Here is a tiny trained network, its code and every weight. The questions are about switching its units off for an input and a class, where a switched-off unit gives its printed mean instead of its output.

import numpy as np


def w(rows, s, z=0):
    codes = np.array(rows[::2]) - 128.0
    scale = np.full(codes.shape[1], s)
    scale[-1] = z or s
    return codes * scale


def norm(h):
    return h / np.sqrt((h * h).mean(-1, keepdims=True) + 1e-5)


def f(y):
    return y / 2 * (1 + np.tanh(0.7978845608 * (y + 0.044715 * y**3)))


def log_softmax(a):
    a = a - a.max(-1, keepdims=True)
    return a - np.log(np.exp(a).sum(-1, keepdims=True))


def net(x, mask):
    res = np.array(x, float).reshape(1, 6) / 4 @ E
    u = 0
    for l in range(3):
        y = f(norm(res) @ A[l][:, :-1].T + A[l][:, -1])
        res = res + np.where(mask[u : u + 5], y, B[l][:, -1]) @ B[l][:, :-1]
        u += 5
    return log_softmax(norm(res)[-1] @ U[:, :-1].T + U[:, -1])


A, B = {}, {}
E = w([
[124,127,116],'x0',
[131,129,133],'x1',
[130,129,135],'x2',
[130,129,133],'x3',
[140,11,155],'x4',
[249,116,52],'x5',
],0.013)
A[0] = w([
[210,62,130,1],'L0N0',
[187,30,140,32],'L0N1',
[105,147,190,136],'L0N2',
[97,4,166,113],'L0N3',
[114,189,202,63],'L0N4',
],0.013,0.0037)
B[0] = w([
[129,127,34,188],'L0N0',
[122,75,6,208],'L0N1',
[83,89,127,171],'L0N2',
[137,87,237,254],'L0N3',
[108,143,65,165],'L0N4',
],0.012,0.0069)
A[1] = w([
[250,201,106,9],'L1N0',
[4,223,134,130],'L1N1',
[101,254,146,3],'L1N2',
[141,123,154,39],'L1N3',
[189,137,182,155],'L1N4',
],0.009,0.0035)
B[1] = w([
[194,219,209,183],'L1N0',
[28,69,1,255],'L1N1',
[82,29,154,170],'L1N2',
[180,77,119,102],'L1N3',
[169,164,39,134],'L1N4',
],0.0072,0.0045)
A[2] = w([
[77,204,195,254],'L2N0',
[193,251,96,131],'L2N1',
[148,140,72,120],'L2N2',
[105,75,100,219],'L2N3',
[101,56,175,129],'L2N4',
],0.015,0.0059)
B[2] = w([
[235,70,62,230],'L2N0',
[100,222,254,227],'L2N1',
[203,119,230,172],'L2N2',
[98,215,119,255],'L2N3',
[151,186,191,218],'L2N4',
],0.009,0.0073)
U = w([
[41,157,75,216],'0',
[179,217,176,120],'1',
[88,49,251,1],'2',
[202,60,54,150],'3',
],0.024,0.0029)

Each question gives the input, the list of numbers given to net, and the class t.
The units are the neurons (one row each of A and B). Each row of codes is followed by its name. A weight is (code - 128) times the scale printed after its matrix; where a second scale follows, it is the last column's (A, B and U).
mask holds one flag per neuron, layer by layer. A switched-off neuron (its flag False) gives its mean, the last column of its row in B, instead of its output. The means were averaged over made-up inputs and are rounded, as every weight is.
A unit's drop is (log p(t) with every unit on - log p(t) with that unit switched off) / (log p(t) with every unit on - log p(t) with every unit switched off).
The circuit of an input: a set's keep is (log p(t) with only the set's units on - log p(t) with every unit switched off) / (log p(t) with every unit on - log p(t) with every unit switched off). Starting from the 12 units with the biggest drops (on a tie, the unit counted first), units are removed one at a time, each time the one whose removal leaves the highest keep (on an exact tie, the one counted first), for as long as the keep stays at least 0.8.
circuit, biggest first: the units of the circuit, biggest drop first
k most important neurons: the k neurons with the biggest drops, biggest first
k most important neurons of layer l: the k neurons of layer l with the biggest drops, biggest first
drop when u is switched off: that unit's drop, to one decimal
input [-2,-4,5,-2,-7,0], class 0: 2 most important neurons -> (L1N1; L1N2)
input [3,-1,8,-8,0,5], class 1: circuit, biggest first -> (L1N1; L2N0)
input [2,3,4,-2,-4,0], class 0: circuit, biggest first -> (L1N1)
input [2,1,-5,0,0,5], class 1: 2 most important neurons -> (L2N1; L1N1)
input [-7,-3,-6,-5,-1,-8], class 0: 2 most important neurons of layer 0 -> (L0N3; L0N4)
input [1,7,-5,0,0,4], class 1: 2 most important neurons -> (L2N1; L1N1)
input [1,3,7,6,0,5], class 1: 2 most important neurons -> (L2N1; L1N1)
input [0,3,-7,6,0,-6], class 0: 2 most important neurons -> (L1N1; L0N4)
input [-6,-2,6,2,-2,7], class 1: drop when L2N1 is switched off -> 0.1
input [3,-6,5,2,-1,-7], class 0: drop when L0N3 is switched off -> 0.1
